Each row has a name. Each question is about the rows just above it. Places in a row count from 0.

0.728 -0.554 0.627 -2.049 3.888 5.956 -2.238 -4.653 0.660 -2.369 3.822
 0.638 5.374 -4.652 6.346 -2.477 4.553 8.164 4.080 -0.653 2.175 0.556
 2.489 1.090 = nuri
0.728 -0.554 0.637 -2.049 3.888 -4.652 -2.238 -4.653 0.660 -2.369 3.822
 0.638 4.919 -3.358 6.346 -2.477 0.883 3.334 3.593 1.182 3.845 0.110
 1.182 2.975 = vuf
0.728 -0.554 -2.369 -2.049 3.888 5.956 -2.238 -4.653 -4.653 -2.369 3.822
 0.638 3.335 -3.358 6.346 -2.477 0.883 3.334 3.593 -2.203 3.845 -4.653
 1.182 -2.369 = Muz
Shuffled vuf with one entry gone: 3.845 1.182 2.975 1.182 0.660 -2.238 -3.358 3.822 0.110 0.638 -0.554
 3.888 4.919 0.637 3.334 -4.652 0.883 6.346 0.728 -2.477 -2.049 3.593
 -2.369, missing => -4.653
At which places does Muz hold -4.653? => 7 8 21
Count of 3.334 in vuf: => 1
Shuffled nuri with one entry gone: 2.489 -4.653 -0.554 3.888 3.822 -2.238 -2.477 0.728 5.956 -0.653 -2.049
 0.627 8.164 0.660 2.175 -4.652 0.638 -2.369 4.553 6.346 5.374 4.080
 1.090, missing => 0.556
Which entry of vuf is missing from -2.477 1.182 -0.554 3.593 2.975 3.888 0.883 0.728 0.637 -3.358 6.346
 -2.369 3.822 -2.049 -2.238 3.334 -4.652 4.919 0.110 -4.653 0.660 1.182
 3.845? => 0.638

-0.933 -4.975 -3.203 2.110 4.074 0.325 3.799 -0.827 3.019 1.511 -1.489
 2.413 -0.590 0.388 -1.307 3.060 -0.090 1.747 -3.536 -2.879 0.374 -0.862
 -0.586 0.044 0.223 0.959 2.372 2.496 -0.342 -0.582 4.075 -1.947 -0.122
 0.286 2.700 -> tizor
4.108 5.004 -1.694 1.224 2.908 2.134 -2.246 -0.103 -0.869 -2.837 3.532
 2.664 2.831 -0.490 0.879 -1.780 -0.341 2.156 -2.041 0.798 0.749 -1.263
 0.865 -3.818 -0.931 1.512 -0.870 -1.421 -0.749 0.798 2.732 -1.880
 -0.847 2.981 0.567 -> Povuf
3.068 5.240 -3.156 -1.055 -0.450 1.001 -2.515 -0.725 -1.763 -1.754 2.108
 1.047 2.656 -2.207 -1.343 -0.857 0.854 3.760 0.830 1.330 0.509 0.311
 1.805 -2.553 -2.945 1.590 1.557 -3.337 -0.762 -0.899 -1.544 -1.606
 0.846 3.246 2.643 -> Vedag
-4.052 -3.581 1.487 -2.249 0.754 4.271 1.487 1.545 0.586 0.178 -1.931
 -0.003 -1.852 -0.790 1.486 -1.679 1.487 -1.679 -3.267 1.487 -0.866
 1.847 -2.255 -3.339 2.145 0.158 0.097 1.487 0.481 1.739 0.410 -1.964
 6.638 0.158 0.924 -> kizu
Times 1.487 occurs in kizu: => 5
Which entry of Povuf is missing from 2.981 3.532 2.134 0.879 -0.847 -1.780 -1.421 -0.749 -0.870 -2.246 2.831
 5.004 -0.931 0.749 -1.880 -0.103 -2.837 4.108 1.512 1.224 2.732 2.908
 -0.341 0.798 2.664 -1.694 -3.818 0.567 -1.263 -0.490 0.798 2.156 0.865
 -2.041? => -0.869
At which places does kizu hold 1.487? => 2 6 16 19 27
Povuf without one entry, shuffled: 3.532 2.732 2.908 0.567 -0.847 0.798 -3.818 2.831 -1.780 -0.103 -0.931
 4.108 -1.421 2.156 2.134 -0.870 -0.341 0.798 -2.041 0.865 -1.694 2.664
 -2.246 -0.869 5.004 0.879 2.981 -0.749 0.749 1.512 -1.263 -0.490 1.224
 -1.880. Gone: => -2.837
Shuffled tizor with one entry gone: 0.959 3.799 0.388 2.110 1.747 0.374 -0.122 -3.203 -0.862 -0.342 0.044
 -0.586 -0.582 2.413 -0.827 3.019 -0.090 2.700 1.511 0.325 -1.307 -0.590
 -4.975 0.286 -1.489 -2.879 -3.536 2.496 -1.947 0.223 -0.933 2.372 3.060
 4.074, missing => 4.075
Shuffled Povuf with one entry gone: 1.224 -0.870 -0.490 2.134 0.798 2.732 -0.869 -2.246 -0.749 2.908 -2.041
 -1.880 -0.931 -0.847 0.798 2.981 -3.818 1.512 -1.780 -1.421 0.879 2.156
 0.567 -1.694 5.004 0.865 2.664 -0.103 4.108 -1.263 -2.837 0.749 -0.341
 3.532, missing => 2.831

-5.726 -2.654 -4.899 -3.622 -2.140 -1.645 0.977 -0.350 0.579 2.900
 -4.033 -1.132 5.937 4.461 -0.556 -6.031 4.986 : Nebeb
-6.032 -6.032 -5.173 -3.682 -2.036 -1.872 1.141 -0.310 0.749 -6.032
 -6.032 -1.128 1.141 5.003 -0.987 1.702 5.928 : biv
-5.726 -2.654 -4.899 -3.622 -1.068 -1.645 0.977 -0.350 -2.653 2.900
 -4.033 -1.067 6.419 4.636 -0.827 1.590 5.543 : Lud
-5.492 -2.567 -4.714 -3.657 -2.057 -1.493 0.659 -0.342 0.483 2.650
 -3.798 0.484 5.940 4.589 -0.734 1.377 5.088 : lasit
-5.610 -2.541 -4.830 -3.719 -2.136 -1.617 0.728 -0.360 0.572 2.647
 -3.846 -1.009 6.188 4.560 -0.571 1.367 5.462 : nel
-5.260 -2.349 -4.361 -3.798 -2.058 -1.303 0.471 -0.502 -4.361 2.261
 -4.361 -1.049 5.709 4.462 -4.362 -4.361 4.751 : potez
-5.726 -2.654 -4.899 -3.622 -2.140 -1.645 0.977 -0.350 0.579 -2.654
 1.384 -1.132 6.400 4.715 -2.654 1.384 1.384 : Defa
Every place of -4.361 in potez: => 2 8 10 15
Every place of -6.032 in biv: => 0 1 9 10
Every place of -2.654 in Defa: => 1 9 14
Which entry of Lud is missing from -0.350 -2.653 -2.654 6.419 0.977 1.590 -4.899 -3.622 4.636 -1.645 -1.068
 2.900 -5.726 5.543 -4.033 -0.827? => -1.067
lasit without one entry, shuffled: 1.377 -5.492 -2.567 0.659 -0.342 2.650 -3.657 5.940 -1.493 -4.714 4.589
 0.484 -2.057 -3.798 -0.734 5.088. Gone: => 0.483

6.273 -6.098 4.314 -6.098 4.314 4.314 -1.964 4.314 3.477 = kefa
-0.869 7.166 -1.406 2.317 0.039 -5.579 2.669 0.773 -5.950 = bar
-8.948 -6.099 -4.341 -2.219 1.655 -1.963 4.315 -0.493 -0.494 = dit
3.477 3.477 6.273 3.476 1.655 3.477 6.273 -6.815 3.477 = sen
At which places does kefa hold 4.314? => 2 4 5 7
How many times does sen hold 6.273? => 2
Which entry of dit is missing from -2.219 -0.494 4.315 1.655 -4.341 -8.948 -1.963 -6.099? => -0.493
Count of 3.478 in sen: => 0
Count of -6.097 in kefa: => 0

